Here is a tiny trained network, its code and every weight. The questions are about switching its units off for an input and a class, where a switched-off unit gives its printed mean instead of its output.

import numpy as np


def w(rows, s, z=0):
    codes = np.array(rows[::2]) - 128.0
    scale = np.full(codes.shape[1], s)
    scale[-1] = z or s
    return codes * scale


def f(y):
    return np.maximum(y, 0)


def log_softmax(a):
    a = a - a.max(-1, keepdims=True)
    return a - np.log(np.exp(a).sum(-1, keepdims=True))


def net(x, mask):
    res = np.array(x, float).reshape(1, 8) / 4 @ E
    y = f(res @ A[0][:, :-1].T + A[0][:, -1])
    res = res + np.where(mask, y, B[0][:, -1]) @ B[0][:, :-1]
    return log_softmax(res[-1] @ U[:, :-1].T + U[:, -1])


A, B = {}, {}
E = w([
[4,209,132,153],'x0',
[190,51,133,103],'x1',
[31,37,92,142],'x2',
[200,80,170,114],'x3',
[154,145,17,235],'x4',
[131,243,195,70],'x5',
[83,86,164,220],'x6',
[209,254,17,91],'x7',
],0.0057)
A[0] = w([
[169,149,173,163,36],'n0',
[205,140,178,95,125],'n1',
[134,108,139,205,254],'n2',
[167,192,91,115,112],'n3',
[93,130,120,167,18],'n4',
[94,156,162,135,71],'n5',
[241,154,230,148,101],'n6',
[118,124,134,140,101],'n7',
[158,102,132,58,149],'n8',
[122,116,119,55,36],'n9',
[139,169,78,88,59],'n10',
[103,150,174,150,135],'n11',
[84,170,178,140,68],'n12',
[119,152,100,104,63],'n13',
[127,116,127,127,70],'n14',
[134,90,147,3,51],'n15',
[101,154,167,134,86],'n16',
[57,148,175,117,119],'n17',
[136,99,134,125,239],'n18',
],0.016,0.0051)
B[0] = w([
[151,140,160,74,156],'n0',
[113,218,144,144,229],'n1',
[70,133,44,131,252],'n2',
[227,89,87,140,218],'n3',
[161,156,147,144,162],'n4',
[144,71,131,119,173],'n5',
[179,178,250,147,255],'n6',
[129,173,104,67,143],'n7',
[69,168,143,185,201],'n8',
[107,129,185,184,152],'n9',
[223,144,108,105,185],'n10',
[130,90,106,102,192],'n11',
[152,57,124,97,195],'n12',
[195,126,123,118,151],'n13',
[128,167,113,104,131],'n14',
[17,194,161,157,206],'n15',
[131,89,120,104,174],'n16',
[135,56,119,82,227],'n17',
[65,136,100,132,207],'n18',
],0.024,0.0086)
U = w([
[133,152,159,131,63],'0',
[182,43,95,41,57],'1',
[240,179,51,179,115],'2',
[125,83,2,123,254],'3',
],0.0057,0.0039)

Each question gives the input, the list of numbers given to net, and the class t.
The units are the neurons (one row each of A and B). Each row of codes is followed by its name. A weight is (code - 128) times the scale printed after its matrix; where a second scale follows, it is the last column's (A, B and U).
mask holds one flag per neuron, in row order. A switched-off neuron (its flag False) gives its mean, the last column of its row in B, instead of its output. The means were averaged over made-up inputs and are rounded, as every weight is.
A unit's drop is (log p(t) with every unit on - log p(t) with that unit switched off) / (log p(t) with every unit on - log p(t) with every unit switched off).
The circuit of an input: a set's keep is (log p(t) with only the set's units on - log p(t) with every unit switched off) / (log p(t) with every unit on - log p(t) with every unit switched off). Starting from the 12 units with the biggest drops (on a tie, the unit counted first), units are removed one at a time, each time the one whose removal leaves the highest keep (on an exact tie, the one counted first), for as long as the keep stays at least 0.8.
circuit, biggest first: the units of the circuit, biggest drop first
k most important neurons: the k neurons with the biggest drops, biggest first
drop of u: that unit's drop, to one decimal
input [8,-8,-2,-1,8,4,3,5], class 1: most important neuron	[n12]
input [0,-2,4,-2,-3,-4,-5,5], class 2: circuit, biggest first	[n10; n17]
input [-5,-1,-1,3,-7,-4,-7,8], class 0: 4 most important neurons	[n15; n8; n9; n6]
input [-1,3,2,-1,4,-2,7,4], class 3: 2 most important neurons	[n6; n2]
input [-2,5,6,8,0,5,-6,6], class 0: 2 most important neurons	[n15; n8]
input [-1,-3,8,8,0,-1,-6,-1], class 0: 4 most important neurons	[n2; n15; n3; n17]
input [5,2,-4,0,3,-7,3,4], class 3: 3 most important neurons	[n6; n2; n1]
input [4,1,3,5,6,8,6,-4], class 3: 2 most important neurons	[n2; n6]
input [5,4,-1,5,-7,5,8,-1], class 1: 2 most important neurons	[n17; n12]
input [-1,2,-1,-6,-1,-3,6,-2], class 3: 2 most important neurons	[n6; n2]
input [7,0,-6,-3,-6,3,-6,-2], class 1: 2 most important neurons	[n17; n12]
input [7,-3,-4,2,6,-5,0,-7], class 3: drop of n18	0.0
input [0,3,5,-5,-6,-8,-6,3], class 0: drop of n15	0.2
input [-3,-6,-2,1,3,-6,4,-3], class 3: drop of n2	0.1
input [4,7,0,7,-4,-6,8,-4], class 3: most important neuron	[n2]
